The rows lie along a hidden order. The number after each row says roughly how far along it the row is, from 0 to 10. A new part has a new order.
[ 1.35 -0.83 -0.04 -0.75 -0.20  0.37  0.06 -0.68  0.19 -0.38 -0.47  0.62
 -1.73  2.44 -0.60  0.61  0.78  3.15 -0.73 -0.08 -2.19  0.01  3.39 -1.30
 -0.16  0.08  0.41 -0.44 -0.50  0.91 -0.14 -0.09  0.99  0.23  0.24  0.98
 -0.17  1.69  0.55 -5.05  0.71]
8
[-1.10  0.75 -0.19 -2.39  0.09 -0.13 -0.05 -0.90  0.37 -1.60  0.16  1.01
 -3.68  3.63  0.94  1.57 -0.49 -0.67 -3.09  0.60 -4.46 -0.69  7.67 -1.79
 -0.24  0.59 -0.27 -0.59  0.72  1.07  0.00 -0.05  0.94 -0.95  0.35  1.01
 -0.07  0.33 -0.32 -5.84  1.11]
7
[-0.77  0.45 -0.03 -1.14 -0.21  0.00 -0.05 -0.72 -1.26 -1.42  0.26 -0.01
 -3.12  0.65  1.17  2.44 -0.55  1.60 -2.76  1.25 -1.51 -0.56  2.60  0.04
 -0.46  0.78 -0.54  0.69  1.34 -0.09  0.07  0.14  1.71 -0.80  0.10  0.39
 -0.19  0.66 -0.26 -2.23  0.28]
2
[ 0.56 -0.63  0.06 -0.85 -0.37  0.52 -0.06 -0.56 -0.96 -0.36 -0.29 -0.17
 -3.00  1.03  0.10  1.02 -0.02  3.12 -2.30  1.29 -0.59 -0.27  0.82  0.31
 -0.50  0.76 -0.27  0.52  0.46  0.03 -0.01  0.07  2.29 -0.11  0.05  0.85
 -0.32  1.54  0.24 -1.33  0.16]
4
[-0.07  0.43 -0.07 -0.32 -0.25 -0.23  0.12 -0.76 -1.26 -0.55 -0.03 -0.13
 -0.99  0.50  1.26  1.79 -0.59  1.77 -1.66  0.44 -1.06 -0.37  0.91  0.07
 -0.43  0.36 -0.59  0.50  0.94 -0.07  0.02  0.07  1.25 -0.37  0.27  0.55
 -0.03  0.99  0.12 -2.53 -0.35]
3
[-0.08  0.06 -0.13 -1.74 -0.09 -0.08  0.11 -0.66  0.48 -1.08 -0.21  0.97
 -1.68  3.10  0.25  1.05  0.81  1.82 -2.18 -0.21 -3.87 -0.22  4.96 -1.75
 -0.13  0.30  0.14 -0.40 -0.17  1.13 -0.12 -0.10  0.44 -0.23  0.37  1.06
  0.00  1.18  0.24 -5.18  0.72]
7
[-0.58  0.49 -0.04 -0.92 -0.19  0.06 -0.05 -0.75 -0.84 -0.80  0.24  0.07
 -3.34  0.86  1.11  2.51 -0.55  1.74 -2.83  1.02 -1.29 -0.54  2.67  0.05
 -0.49  0.75 -0.60  0.52  1.23 -0.09  0.05  0.08  1.74 -0.70  0.12  0.45
 -0.17  1.01 -0.15 -2.14  0.06]
3
[-1.27  0.55 -0.08  0.32 -0.34 -0.26  0.06 -0.53 -1.30 -0.70  0.30 -0.83
 -1.76 -0.06  1.35  2.03 -0.27  0.72 -2.17  1.27  0.34 -0.36 -1.31  1.12
 -0.34  0.39 -0.77  0.99  1.49 -0.84  0.11  0.18  1.39 -0.58  0.22 -0.19
 -0.03  0.73 -0.35  0.22 -0.78]
0
[-1.07  1.03  0.00 -0.58 -0.27  0.14 -0.07 -0.44 -1.19 -0.58  0.30 -0.49
 -1.80 -0.81  1.14  1.63 -0.49  0.85 -2.42  1.03  0.04 -0.32  0.74  0.79
 -0.21  0.36 -0.40  1.11  1.55 -0.45  0.12  0.19  1.58 -0.42 -0.10 -0.10
 -0.14  0.60 -0.36 -0.85 -0.65]
1
[-0.16  0.36 -0.05 -0.28 -0.22 -0.11  0.08 -0.59 -1.08 -0.36 -0.06 -0.30
 -0.61  1.46  0.94  1.73 -0.22  2.13 -1.85  0.25 -1.44 -0.27 -0.56 -0.53
 -0.22  0.38 -0.59  0.49  0.91 -0.11  0.00  0.04  1.14 -0.28  0.18  0.56
 -0.02  0.98  0.23 -2.45 -0.17]
3
[ 1.50 -1.40 -0.06 -2.00 -0.06  0.34  0.18 -0.43  1.19 -0.40 -0.56  0.54
 -2.79  4.27 -1.49 -0.08  1.33  2.69 -0.99 -0.64 -3.84  0.03  5.75 -2.65
 -0.05 -0.19  0.84 -0.96 -1.34  1.61 -0.22 -0.22 -0.03  0.30  0.45  1.18
 -0.27  1.18  0.55 -6.12  1.11]
10

[ 2.99  0.47  0.63  0.39  3.97  3.50  1.10  1.02  0.90  0.08  0.66  0.74
  1.39  0.14  1.52  1.65  0.54  3.67  1.58  0.19  0.18 -0.11  0.66  1.51
  2.90  0.04  1.11  1.05  0.02  0.84  0.34  0.40]
6
[ 0.40  0.67 -0.28  0.13 -0.15  0.84  0.20 -0.03  1.57  0.09 -0.19 -0.39
  0.65 -1.89  0.67  0.27  0.39  1.14  0.62  0.14 -0.12  0.11 -0.37  0.66
  0.21 -0.11  2.00  0.43  0.06  0.03  0.17  0.12]
2
[ 5.13 -0.87  2.92 -0.13  9.77  1.60  0.51  1.09 -2.51  0.05  2.22  2.38
  0.59  4.34  0.26  0.47 -0.72  0.51  0.73 -0.18  1.12 -0.08  2.00 -2.19
  5.98  0.50 -3.90 -0.44  0.33  0.93  0.66  0.28]
4
[ 1.42  1.55 -0.13  0.28  0.04  1.06  0.20  0.04  2.03  0.15 -0.09 -0.11
  0.77 -2.86  1.53  0.40  1.49  1.47  1.65  0.35 -0.49  0.15 -0.43  1.87
  4.58 -0.24  2.75  0.32 -0.01  0.14  0.63  0.05]
1
[ 2.47  0.31  0.88 -0.01  4.48  0.87  0.24  0.26 -0.02  0.05  0.70  0.89
 -0.53  0.55  0.43  0.26  0.50  0.86  0.56  0.12  0.24  0.14  0.53  1.00
  1.52  0.10  0.17  0.09  0.03  0.47  0.39  0.04]
4
[ 4.18  0.32  1.10  0.05  5.46  0.35  0.24  0.25 -0.48  0.19 -0.04  0.49
  2.63  4.06  0.85  0.08 -0.05  0.55  0.36 -0.22  0.53  0.41  0.04  3.16
  3.81  0.42  1.77  1.05  0.66  0.54  0.34  1.02]
6
[ 0.84 -0.36 -0.33  0.24  1.05  2.36  1.07  0.21  2.34  0.20 -0.04 -0.76
  2.64 -1.28  0.76  0.91 -0.11  3.60  0.79 -0.15  0.51  0.37 -0.69 -0.56
  0.67 -0.06  5.12  1.15  0.31  0.02  0.11  0.43]
7
[-0.42  1.89 -0.47  0.34 -0.96  0.13  0.05 -0.01  1.54  0.13 -0.47 -0.67
  0.75 -1.49  1.99 -0.04  0.94  1.31  1.98  0.14 -0.01  0.33 -0.77  2.43
  9.71 -0.22  3.55  0.23  0.02 -0.21  0.69  0.31]
0
[ 2.77  0.17  0.42  0.05  7.49  1.31  0.36 -0.09  1.40  0.18  0.72  0.87
  1.97 -0.88  0.20  0.14  1.87  1.57  2.03  0.46  0.50  1.04  0.17  0.75
  2.85  0.02  5.21  2.30  1.03  0.46  1.02 -0.21]
10
[ 1.33 -0.58  0.07 -0.09  1.37 -0.25  0.14  0.14  0.06  0.04  0.13  0.21
  0.93  3.59  1.42  0.49 -1.16  0.14  0.86 -0.35  0.57  0.69 -0.04  1.40
  4.07  0.37  2.02  1.95  0.87  0.12  0.19  1.48]
7
[3.46 0.25 0.17 0.15 5.15 1.78 0.68 0.43 1.13 0.11 0.71 0.81 2.84 1.70
 1.31 0.64 1.37 1.87 1.92 0.40 0.63 0.36 0.22 2.70 6.78 0.02 3.62 1.26
 0.34 0.52 0.64 0.38]
7
[ 1.49  1.37  0.13  0.22  3.53  0.72  0.00  0.00  1.35  0.09 -0.27  0.19
 -0.06 -3.08  0.60  0.53  1.39  1.50  0.68  0.37 -0.71  0.38 -0.20  1.90
 -2.66 -0.11  1.93  0.96  0.28  0.29  0.39 -0.18]
4
[ 0.27  0.16  0.03  0.04  0.69  0.38  0.10 -0.16  1.07  0.11  0.26 -0.34
  0.31 -2.47 -0.11  0.00  0.29  0.80  0.05  0.07  0.11  0.21 -0.41 -1.56
 -1.08 -0.12  1.58  0.06  0.07 -0.09  0.30 -0.23]
2
[ 1.83 -0.01  0.33  0.02  0.46  0.36  0.20  0.23  0.05 -0.03  0.03  0.39
  0.30  2.00  1.29  0.94 -0.25  0.02  0.85 -0.05  0.20  0.00  0.56  1.67
  2.76  0.23 -0.18  0.84  0.08  0.23 -0.03  0.93]
3
[ 0.81 -0.38 -0.05  0.09  2.15  1.11  0.63  0.30  0.35  0.05  0.51  0.56
  2.17  2.07  0.46  0.12  0.43  1.70  0.70  0.16  0.69  0.10  0.21  1.83
  5.53  0.03  2.24  0.42  0.17  0.26  0.20  0.19]
5
[-0.40 -0.25 -0.22  0.00  0.41 -0.07  0.09 -0.25  0.73  0.12  0.01 -0.39
  0.28 -1.53  0.18 -0.32 -0.01  0.60  0.00 -0.12  0.34  0.19 -0.55 -1.36
  1.19 -0.06  2.31 -0.06  0.24 -0.23  0.19 -0.15]
2
[ 0.88 -0.14 -0.80  0.17 -0.20  1.52  0.79 -0.07  1.99  0.14 -0.08 -0.48
  3.05 -0.26  0.48  0.38  0.95  2.10  0.26  0.19  0.39  0.34 -1.01  1.51
  0.25 -0.10  5.06  0.85  0.25  0.09  0.12  0.12]
7
